After every row comes roughly how far along a hidden order it lies, from 0 to 30.
In the rows, 100 means zero.
[102 110 113  72 124 101  99 104  97  96  98  93 109 101 103  97 118 120
  89 102  94 103 114  76 105  94 116 102 111 105  93 113  96 102 101  84
 104  97  96 102 104  91 102  85 105 103  90  97  92 107 102 104  97  82
  87  81  96  99 103  84 120 104 100 100 108  93 102 103] : 1
[102  95  73  46  93  99  91  89  93 107 108  98  99  89  96  93  57 161
 128 101 115  88  93 109  88  95 117  99 111  98  91  63 102  97 105 108
  95 105 104 102  83 102  99  69  93 102  85 103 108  85  98 119 109  81
 105  69  93  93 111 109  81 102 110  87 103  99 102  98] : 14
[ 93  89  91  50 101 100 113 101  96 102  97 105 111  95  92  98 109  78
  45 104 115  97 105  87  99 101  78 102 117  97  94  80  94  96 104 106
 101 104 101  96 106  74 104  85  95 104 107  98  90  98  95 104 105  90
  96  79 104 106  96  89 100 102  94  76 107  95 101  88] : 2
[ 98  92  82  49  90  99  92 101  97 108 114  94  97 103 106 102  99  93
 110 101 105  98 102  91  99  84 116 102 106 100  94  87 102  99 105 120
 101 100 100 104  89 108  99  86  94  99  90  99  98 106 102 116 103 103
  90  86  87  97  98 113  79 102 100 101 105 100 109  94] : 16
[117 108  94  57 107 100  97  95  93  96  97  98 100  89  95  84  86 169
 151  97  96  96 101  76  95  98 126  99 103 106  90 107 100  98 101  91
  98 103 103 103  98  77  98  81 101 101  80 102 107 104 102 103  95  77
  98  83 103 100 101 101 103 105 112  95 108 100 103 108] : 10
[ 89 108  96  55  87  99  95  91  96  99 104 111 106  84  89  85  75 115
 100 100 106  95 100 112  91 107  77 100 105  97  94  78 102  92 104 108
  95 102 105 102  97  84 101  81  95  99  93 106 102 103  98 109 101  82
 101  84 102  95  96 106  89  93  88  88  99 104  96  95] : 4
[112  85  87  53  81 100 101  92  94 101 117  84  90  90 106 109  83 123
 160  96  96  94 105  99  96  92 112  99  95 101  93  81 103 104 102 104
  98 100  98  98  93 104  97  82  97  97 100 105 113 102 103  98 111 106
 104 100 100 104  98 108  90 108 126 120  95 103  99  94] : 25
[116  76  76  47  86 101 106 107 103 114 117  99  94 110  99 117  93  93
 150  98  94 105  91 102 108  84 111 101  98  96  96  82 104 103 104 121
  96  97 107  96  96 123  98  90  92  98 104  98  99  92  97 111 102 128
  88 113 102 106  91 116  71  92 119  98 109  96 115  89] : 30
[108  85  91  64  86 100 108  97 107 104 103  98  95  95 101 106 106  74
 152 100  92 111 101  98 107  98 102 100  86  97  97  95  97 107 104 118
 100 102  98  96 105  85  99  98  92 100 117  95 100 106 101  92  98 128
 110 112 108 115  73 107 100  88 111  92  97  99 110  93] : 21
[104  91 107  55  95 100 114 105  96 103 103 112 107  79  86 104 117  86
 103 103  94 103  95 102 109 111  90 101 102  95  96  91 103 112 103  97
  96  98 107  95 112  89 101  87 100  98 107 102  95  97  96  93  98 107
 102 109 121 105  84  96  99  89 109  96 105  96  95  91] : 15
[122  87  76  47 100  99 108 109 110 102 111  97  88 113 100 116  90  11
 148  99  96 112  93 112  94  91 107 100  94 100  99  95  94  99 107 123
  97 103 107  94  86  94  99 101  87 106 128  93  98  88  95 109  92 121
  94 100  89 105  94 114  85  91  91  84 105  97 121  91] : 25
[114 114 101  56 118  99  91  96  98  99  91 100  98  90  99  82  64 198
 193 100  99 100  96 106  93 101 130  98 103 104  91  92 101  94 100  90
  94 101 100 107  94 102  98  71 101 103  75  98 103  79  97 112 101  85
 101  86  98  88 117 101 108 100 108  86 101  96 100 113] : 10
[113  76  90 100 112  98 118 104  99 107  94  92 109  83  98 115 102 123
 104 107 108 106  95 108 113 110 106 100 110  96  96  77  93 110 109  89
 102 105  98  95 112  91 101  87  95 105 119  93  99  76  93  95 100 111
 104  95 109 113  84  90 112  94 115  91 100  87 100  89] : 17
[ 98  95  83  54  93 102 114  91  93 106 109 110 100  93 100 106 118  52
 123 105  91  99  94 101  91 107 140  96 100  98  97  78 103 123 104 120
  98 106 100  97  95  74  99  93  97  99 100  93  96 101 102 113  81  96
 100  82  98 101  96 104 100 110  89  95  98  94  93  90] : 25
[ 94 112 102  50 107  99  90 104 102  93 105  98 100  90  95  84  77  93
 109 100 102 101 108 110  93 104  92 102  96 102  95 103  99  88 103 105
  98 103 103  99  96  96 100  87  94 102  99 106 110 109 102 102  95  92
 100  83  96 103  92 109  98  85  86 103  95 106 105 102] : 0
[ 95 100  84  53 111 100 104 103  88 101 101  98 106  90  96  93 101 100
  87 107  99  94  91  85 101 104 126 100 107 104  93  98 100 108 103 100
 100 110 106  93  95  77 102  88  98 106  85  97  97  97  99 111  80  72
 107  73  93  98 107  99 100 100  79  92 111  99  90 102] : 5
[104  97  93  50  96 100  97 105  98 104 109  89  98  82 103  96  82 169
 165 101  95  98  96 111 103 105 137  98  99 102  92  82 108 107 107  97
  97 103  98 102  97 113  96  80  99  96  93 101 116  98 113 106  95  99
 110  91 100 105  96 112  97  95 115 118  93 101  97  99] : 21
